Below are the code and all the weights of a small trained network. Each question names an input and a class and asks about switching units off, where a switched-off unit gives its printed mean instead of its output.

import numpy as np


def w(rows, s, z=0):
    codes = np.array(rows[::2]) - 128.0
    scale = np.full(codes.shape[1], s)
    scale[-1] = z or s
    return codes * scale


def f(y):
    return np.maximum(y, 0)


def log_softmax(a):
    a = a - a.max(-1, keepdims=True)
    return a - np.log(np.exp(a).sum(-1, keepdims=True))


def net(x, mask):
    res = np.array(x, float).reshape(1, 3) / 4 @ E
    y = f(res @ A[0][:, :-1].T + A[0][:, -1])
    res = res + np.where(mask, y, B[0][:, -1]) @ B[0][:, :-1]
    return log_softmax(res[-1] @ U[:, :-1].T + U[:, -1])


A, B = {}, {}
E = w([
[180,54,73,67],'x0',
[96,187,43,109],'x1',
[254,175,104,183],'x2',
],0.0093)
A[0] = w([
[162,91,90,93,127],'neuron 0',
[171,159,152,112,102],'neuron 1',
[146,109,168,136,89],'neuron 2',
[102,174,61,118,146],'neuron 3',
[112,151,182,159,90],'neuron 4',
[154,132,126,140,95],'neuron 5',
[128,182,175,126,98],'neuron 6',
[168,170,101,140,102],'neuron 7',
[60,119,113,102,97],'neuron 8',
[120,164,149,131,101],'neuron 9',
[129,101,126,140,194],'neuron 10',
[125,140,126,112,248],'neuron 11',
[149,99,124,106,103],'neuron 12',
[189,142,112,152,115],'neuron 13',
[106,175,87,116,96],'neuron 14',
[84,205,3,109,93],'neuron 15',
[136,137,107,148,188],'neuron 16',
[32,76,145,94,89],'neuron 17',
[160,34,61,92,113],'neuron 18',
[217,172,109,162,93],'neuron 19',
[136,108,70,103,111],'neuron 20',
[154,99,184,121,86],'neuron 21',
[100,104,130,129,95],'neuron 22',
[146,77,94,122,108],'neuron 23',
[130,176,162,125,133],'neuron 24',
[154,84,199,139,134],'neuron 25',
[155,81,209,144,96],'neuron 26',
[148,83,198,129,132],'neuron 27',
[163,171,133,129,108],'neuron 28',
[165,70,99,90,92],'neuron 29',
[86,204,145,167,103],'neuron 30',
[164,154,148,135,117],'neuron 31',
[147,132,122,134,104],'neuron 32',
[89,179,180,183,100],'neuron 33',
[114,157,145,146,170],'neuron 34',
[116,208,175,113,104],'neuron 35',
],0.017,0.012)
B[0] = w([
[104,145,122,165,182],'neuron 0',
[112,109,126,116,154],'neuron 1',
[147,98,151,135,149],'neuron 2',
[173,131,165,123,203],'neuron 3',
[119,119,135,165,173],'neuron 4',
[117,108,120,123,143],'neuron 5',
[113,131,128,157,165],'neuron 6',
[96,85,126,113,174],'neuron 7',
[87,80,113,102,186],'neuron 8',
[122,131,125,148,151],'neuron 9',
[131,184,121,97,192],'neuron 10',
[125,253,94,64,248],'neuron 11',
[127,123,128,154,149],'neuron 12',
[93,101,122,96,190],'neuron 13',
[158,99,156,135,167],'neuron 14',
[211,76,197,149,230],'neuron 15',
[134,174,113,95,192],'neuron 16',
[64,63,105,73,225],'neuron 17',
[81,148,136,189,209],'neuron 18',
[78,72,121,86,216],'neuron 19',
[127,128,142,170,163],'neuron 20',
[159,95,160,139,161],'neuron 21',
[111,103,123,119,147],'neuron 22',
[114,129,123,163,163],'neuron 23',
[111,141,127,148,173],'neuron 24',
[179,125,165,127,202],'neuron 25',
[183,92,169,143,192],'neuron 26',
[175,119,165,123,199],'neuron 27',
[104,105,120,116,162],'neuron 28',
[108,126,124,183,176],'neuron 29',
[103,135,135,183,209],'neuron 30',
[110,112,120,114,163],'neuron 31',
[121,114,122,126,139],'neuron 32',
[87,131,131,181,211],'neuron 33',
[122,164,108,141,194],'neuron 34',
[107,132,130,165,183],'neuron 35',
],0.062,0.012)
U = w([
[82,187,123,214,166],'0',
[80,99,107,55,158],'1',
[203,132,188,125,165],'2',
[132,250,105,80,252],'3',
[152,118,89,144,63],'4',
[125,157,69,140,44],'5',
[135,161,96,132,36],'6',
],0.013,0.0032)

Each question gives the input, the list of numbers given to net, and the class t.
The units are the neurons (one row each of A and B). Each row of codes is followed by its name. A weight is (code - 128) times the scale printed after its matrix; where a second scale follows, it is the last column's (A, B and U).
mask holds one flag per neuron, in row order. A switched-off neuron (its flag False) gives its mean, the last column of its row in B, instead of its output. The means were averaged over made-up inputs and are rounded, as every weight is.
A unit's drop is (log p(t) with every unit on - log p(t) with that unit switched off) / (log p(t) with every unit on - log p(t) with every unit switched off).
The circuit of an input: a set's keep is (log p(t) with only the set's units on - log p(t) with every unit switched off) / (log p(t) with every unit on - log p(t) with every unit switched off). Starting from the 12 units with the biggest drops (on a tie, the unit counted first), units are removed one at a time, each time the one whose removal leaves the highest keep (on an exact tie, the one counted first), for as long as the keep stays at least 0.8.
units of the circuit, in order: the units of the circuit, biggest drop first
top k neurons: the k neurons with the biggest drops, biggest first
drop of u: that unit's drop, to one decimal
input [-3,-4,-4], class 1: top 3 neurons	[neuron 15; neuron 17; neuron 3]
input [-3,7,8], class 1: units of the circuit, in order	[neuron 19]
input [-6,7,-6], class 2: top 3 neurons	[neuron 15; neuron 3; neuron 18]
input [-4,7,-7], class 1: top 2 neurons	[neuron 17; neuron 8]
input [-3,3,-4], class 1: top 3 neurons	[neuron 17; neuron 8; neuron 18]
input [8,-8,-8], class 0: top 3 neurons	[neuron 18; neuron 29; neuron 15]
input [3,-2,1], class 3: top 2 neurons	[neuron 33; neuron 30]
input [8,5,-8], class 0: top 2 neurons	[neuron 18; neuron 20]
input [2,8,-7], class 2: top 4 neurons	[neuron 15; neuron 3; neuron 19; neuron 14]
input [3,4,-4], class 1: top 3 neurons	[neuron 17; neuron 8; neuron 25]
input [-5,-6,-5], class 2: top 2 neurons	[neuron 26; neuron 27]
input [-3,8,8], class 1: top 3 neurons	[neuron 19; neuron 7; neuron 13]
input [-1,-3,-3], class 3: top 2 neurons	[neuron 15; neuron 19]
input [-7,-4,-8], class 1: units of the circuit, in order	[neuron 17]
input [-3,8,4], class 2: drop of neuron 15	0.4
input [1,7,3], class 2: drop of neuron 15	0.2
input [2,7,0], class 2: drop of neuron 15	0.3
input [-2,1,-3], class 3: drop of neuron 19	0.2
